[-0.553,-0.616,-0.267,-0.621,0.981,0.235,1.397,0.281,-0.637,-0.127,-0.631,-0.826,0.645,1.555,-3.080,-0.264,1.100,-2.144,0.538,-3.060,0.467,0.436,-0.773,-0.093,1.251,-0.208,-0.124,-0.198,0.698,-0.098,-0.046,-0.590,-0.175,1.051,0.777,-2.556,0.419,-0.412,0.947,0.106,-0.755,0.044,-0.219,-1.473,-0.461,0.614,1.614,2.550,-1.150,0.298,-0.076,-0.676,-0.002,-0.025,-0.779,2.867,0.927,0.993,0.770,-0.192] : <69> & (64)
[0.000,0.679,0.789,-2.093,0.764,1.282,0.694,0.732,-2.622,-1.331,-0.514,-0.141,-2.493,3.904,-2.135,-1.494,-1.542,-1.597,-1.051,-5.167,0.184,0.060,-0.976,-0.681,3.362,0.825,0.558,-0.274,0.021,-0.162,-0.088,-0.231,-0.276,2.047,-1.124,-3.475,-0.424,-0.895,-1.345,1.249,0.057,0.194,0.272,1.167,-1.155,-0.098,0.457,-1.026,-0.754,0.022,-2.843,1.494,-0.973,-1.672,-1.888,-0.350,1.841,0.625,0.619,1.311] : <69> & (71)
[-0.218,0.038,0.459,1.318,0.326,0.826,-0.329,0.054,-1.374,0.721,-0.466,2.023,-1.247,-0.323,-1.533,-2.867,-1.933,-0.647,-1.404,-0.336,0.095,-0.932,0.400,-0.577,-1.735,0.353,1.039,0.280,0.190,-0.215,0.027,2.180,-0.644,-1.465,-0.745,-1.926,-0.597,0.794,4.595,0.596,0.751,-0.057,-0.671,0.106,-0.636,0.328,-0.346,-2.209,0.270,0.272,0.398,1.226,-1.756,-0.283,-0.502,-2.666,2.161,-0.244,0.703,-0.965] : <63> & (71)
[-1.102,0.273,0.076,2.505,0.203,-2.138,-0.142,0.496,0.641,-0.451,0.366,-0.615,-1.218,1.908,3.350,-0.704,-0.472,0.098,0.425,4.088,0.593,-0.766,-0.520,0.640,1.470,0.245,0.376,0.321,0.545,-1.610,0.379,0.555,0.259,-0.239,2.430,0.475,1.835,0.966,1.237,-1.301,0.255,0.944,-0.059,2.801,-0.273,0.258,-0.947,0.901,-0.749,0.085,0.850,0.237,-0.540,-1.162,-0.229,-0.440,2.062,-1.007,0.413,-0.438] : <63> & (72)
[-0.133,0.038,-0.144,1.847,0.669,-0.844,-0.974,-1.467,1.744,1.255,-0.739,0.559,-1.009,0.024,-1.147,-1.174,-0.719,-0.564,0.310,0.531,1.473,-0.590,-0.714,-0.313,0.136,-0.196,-0.029,0.237,-1.529,-1.563,0.323,1.207,-0.506,-3.449,0.996,0.039,-0.976,0.827,2.691,-1.349,1.098,0.137,-0.921,0.526,-0.229,0.638,0.115,0.332,0.424,1.650,0.636,-0.119,-1.694,0.103,0.481,-1.035,0.373,0.433,0.367,-1.839] : <63> & (65)
[-1.229,0.344,0.242,3.304,1.073,-0.539,-1.540,3.203,0.345,0.566,-0.209,2.045,-1.584,4.279,-3.637,-1.294,-0.560,-2.940,-0.490,2.206,-1.337,-1.168,-0.900,0.430,-0.484,0.473,0.703,0.794,-0.626,-0.396,-0.167,1.830,-1.004,-0.194,1.539,-1.563,-0.194,0.558,1.633,-1.255,-0.126,-0.030,1.564,2.253,-1.080,0.766,0.598,0.149,-0.211,0.539,1.656,1.239,-0.947,-2.529,0.326,-1.592,2.556,0.103,1.701,0.033] : <73> & (66)
[-0.348,-0.321,0.220,0.101,0.654,0.850,-0.499,0.652,0.830,-0.620,0.706,-0.114,-1.223,1.680,-2.962,-0.685,-0.875,-2.160,0.557,-0.812,0.065,-1.350,-1.796,-0.581,2.627,0.000,-0.688,0.992,-0.377,-1.188,1.212,0.656,-1.202,1.834,-0.737,-2.427,-0.494,-0.662,-0.707,-1.122,-0.066,-0.029,0.750,1.806,-0.840,0.116,1.337,0.198,0.680,1.134,-1.232,-2.233,-0.165,-0.833,-0.676,0.421,0.804,0.247,0.382,-0.423] : <69> & (65)
[-0.034,1.081,0.225,-0.192,1.568,1.608,-0.962,2.185,-0.113,-0.673,-2.067,0.725,-2.294,4.199,-6.596,-2.480,-1.827,-2.525,-0.328,-4.451,-0.400,-0.739,-2.402,-1.295,2.249,0.968,-0.170,-0.051,-1.569,-0.663,-0.692,0.452,-1.966,1.783,0.572,-4.022,-1.683,-0.211,0.204,-0.470,0.612,-0.456,0.847,0.896,-0.907,1.049,2.384,0.014,-0.372,1.299,-0.701,1.959,-2.387,-1.861,-1.326,-0.400,2.413,1.678,1.326,-0.384] : <73> & (66)
[-0.787,0.027,0.465,1.282,-0.117,-2.014,0.012,0.974,0.415,-0.625,0.428,0.884,-0.192,3.540,-1.182,1.278,-0.799,-2.385,0.384,0.326,-1.448,0.570,-0.841,1.085,-0.181,0.538,-0.171,-0.167,-0.502,-1.117,-0.983,-0.241,-0.623,0.476,3.206,0.275,0.631,-0.447,-1.972,-1.014,0.427,-0.004,1.338,1.370,-0.409,0.241,1.579,1.740,-0.574,-0.347,1.518,1.723,0.737,-1.464,0.372,1.107,0.343,0.486,0.615,0.142] : <73> & (72)
[-1.020,0.409,0.668,1.323,0.470,-2.001,-1.376,2.007,0.052,0.356,-0.823,2.055,-2.736,4.554,-2.814,-0.075,-1.017,-2.055,-0.542,2.412,-1.090,0.600,-0.986,1.403,-0.526,0.541,0.705,0.173,-1.106,-0.056,-1.258,0.696,0.224,-1.163,2.304,-0.528,0.067,0.042,0.461,-1.211,0.123,-0.286,0.992,2.282,-0.294,0.814,0.374,0.872,-0.255,-0.743,1.156,3.376,0.019,-2.624,0.591,-1.631,1.736,0.027,1.518,0.326] : <73> & (72)
